Both labels of each row
[ -4  -7 -25  23  35  -7   1  51   9  21  14  -3   2 -19 -17   9   7 -30
 -11 -10 -18  27 -15   7 -20  -3  11   8   7  22  11 -15   2   7 -33  15
  -1  14  15  -6 -19  16 -11  -6  13 -12  21  41 -16  67   5 -33   2   1
 -19 -28 -23 -16   8] : K gs
[ 13 -17 -53   0   0   4   5  17  16  17   7 -24  22 -33  -5  12 -13 -27
  14  21  19 -42 -26  -7  11   9   6  53  43   7 -34   0  29   0 -20  18
  -9  13  34  53 -15 -10   8  18  -1  -6 -24  13  -3   6 -13 -30  10  34
 -41  -8   8  -9  -5] : K gs
[ 20   4  -7  43 -63   2   6  22  18  -1  -1  -7  -8 -20 -47  -1 -17 -66
 -20 -47 -17 -38 -51 -17  -4  16  -6  24 -21 -35  19 -14 -33   0 -24  -6
  32  -4  20  26   8 -13   2  24   5  -2  18  12 -39  25  -9 -43 -16 -67
 -16   2 -57 -41  12] : T Lp
[ 35 -11 -12  31 -15  -3  -3  28  25  15  -1  -9 -25 -15 -29 -15  -5 -64
  16 -58 -11 -17 -38 -20   9  12 -41  27  -9 -26   3 -29 -34 -10 -18  -2
 -17   3  11 -26  14  -3 -12  27  10   7   5  12   0  45  -2 -39 -13 -22
 -25 -10 -36 -41  13] : K Nc
[ 40  -1 -37   5 -45  11   2  42  17  -7  -8 -14  -6   7 -12  -7 -13 -35
  21 -28 -19 -57 -36 -23  19  16 -49  50   0 -39   0 -27  14  25  -6   9
 -18   0  19  34  15  10   0  30 -29  11 -15  10  -3  17  -7 -11 -12  25
 -22   0 -21 -39   4] : T Lp
[  7 -22  15   4   7  -5 -14  20  10  18  43 -42 -19 -13 -84   0  -2 -25
 -18 -56  -5  -8 -25 -15  15   2 -50  46  25  -1 -31 -17 -13 -38 -70  17
  -7   9  33  60 -37  34 -10  -9  38 -25  26  39 -25  64  -2 -38  54 -56
 -20  20 -30 -38  -2] : T gs
[-10  10 -40  19 -75  19   4  16   8  12   7 -10  -2   1 -13 -11 -22  -4
 -31   9  -4 -33 -17  10 -12   0  21  45   8 -15   8  -1  32   6 -25  30
  32  14 -14  73  15 -10   1  15 -12 -11   8  28 -26 -24  21 -12 -20 -32
  -2 -10  -5 -10  -2] : T Hb
[ 11  -9  14   9 -37  24   1  34  15   8  24 -40   8 -12 -50   2 -13  -5
 -18 -11 -11 -77 -24   2   9   4  13  63  29  -2 -19 -13  30 -15 -43   2
   7  19  16  77   7  22  17  12   2 -13  10  23 -26 -17   0 -31  32 -10
 -20 -44   0 -24 -40] : T gs
[ 23 -16   5  17 -39   8   1  21  19   3  19 -30  -2 -14 -59  -4 -26 -37
 -12 -50  -7 -51 -38  -9  15   7 -20  58  14 -16 -14  -6 -10 -26 -42  -3
   4   0  29  55  -1   8   2  12  14 -11  -1  22 -25  13  -9 -38  10 -45
 -29  22 -27 -38 -10] : T Nc
[-14  10 -37  28 -49  14   2  42  -4  11  25 -14   0  17 -40   5  -6  -4
 -47  -3 -13  15 -11   5  -6  -5  22  21   6   7  10 -14  12  -2 -51  15
  22  20   6  63  -3  33   0  -7   1 -35  14  38 -23  32  -7 -12  10 -52
  -9  -2 -18 -27 -16] : T Hb
[ 23  -5  25   7 -14  -7  11  35   3  19  -8 -31   7 -55 -30  -4 -35 -52
  -1 -11   0 -67 -32 -14   7   9   4  38  23  -5  -9 -21   9  -9 -16   5
  -6  14  19  27   8  13  13  25  10   5  12  12 -16  24 -10 -51  11  18
 -50  -9 -15 -25 -26] : T Lp
[ 11 -11 -64  13 -73  34   3   6  20  -3  17 -15   4   6 -27   1 -24 -12
  -4  -5  15 -48 -29 -11  19  16  -8  63  38 -15 -35   9  20 -16 -34  12
  21  -6  22 106  -2 -17   0  10 -20 -10 -34  17 -16 -21 -16 -10  -5 -37
  -8  10   0 -26  16] : Z gs
[-33   2 -30  35 -25   6  12  33   2  25  -7 -15   4  26  -7  18 -23 -21
 -16   3 -27  23 -34   3   1 -16  21  20  -9  13  36 -35  46  16  11  21
   8  20  -8  -7  39  47 -13   3  28 -30   6   4  -1  41  14 -20 -13  -2
 -19 -26   0 -37 -29] : K Hb
[ 12 -13 -29  -2 -10  11  -2  29  16  14  12 -27  -5  10 -29   4 -21 -28
   7 -18   2 -20 -40 -13  23  -3 -38  53  22 -14 -15 -26  34  -5 -24  21
 -32   4   9  56   7  34 -12  14  17 -14 -10  16  -7  39   9 -22  19   7
 -30   2 -23 -44 -10] : T Nc
[ -9   5  11  -7 -23  14 -11  27   2  12  15 -18  -5   0 -36  -2   1  11
 -22  -8   0 -20  -2   6   2  -7   6  36   2   4  -4 -11  13   0 -46  10
  -3  18  -3  46  -2  25   6  -4   4 -14  26  39 -13   7   3 -14  30 -20
 -11   0   3 -11 -30] : T Qh
[ 26 -29 -40  29  29  17   6  42  19   1  11 -16  12   7 -28  29   7   3
  34 -34 -32 -36 -35  -5  29   1 -18  32  31  -8   1 -35  12   4 -17  10
  -6   6  45  23  -8  23   6   8  -4  -5 -40  30 -13  -3  -4 -11  -9  36
 -22  -7  -5 -35  -4] : K gs
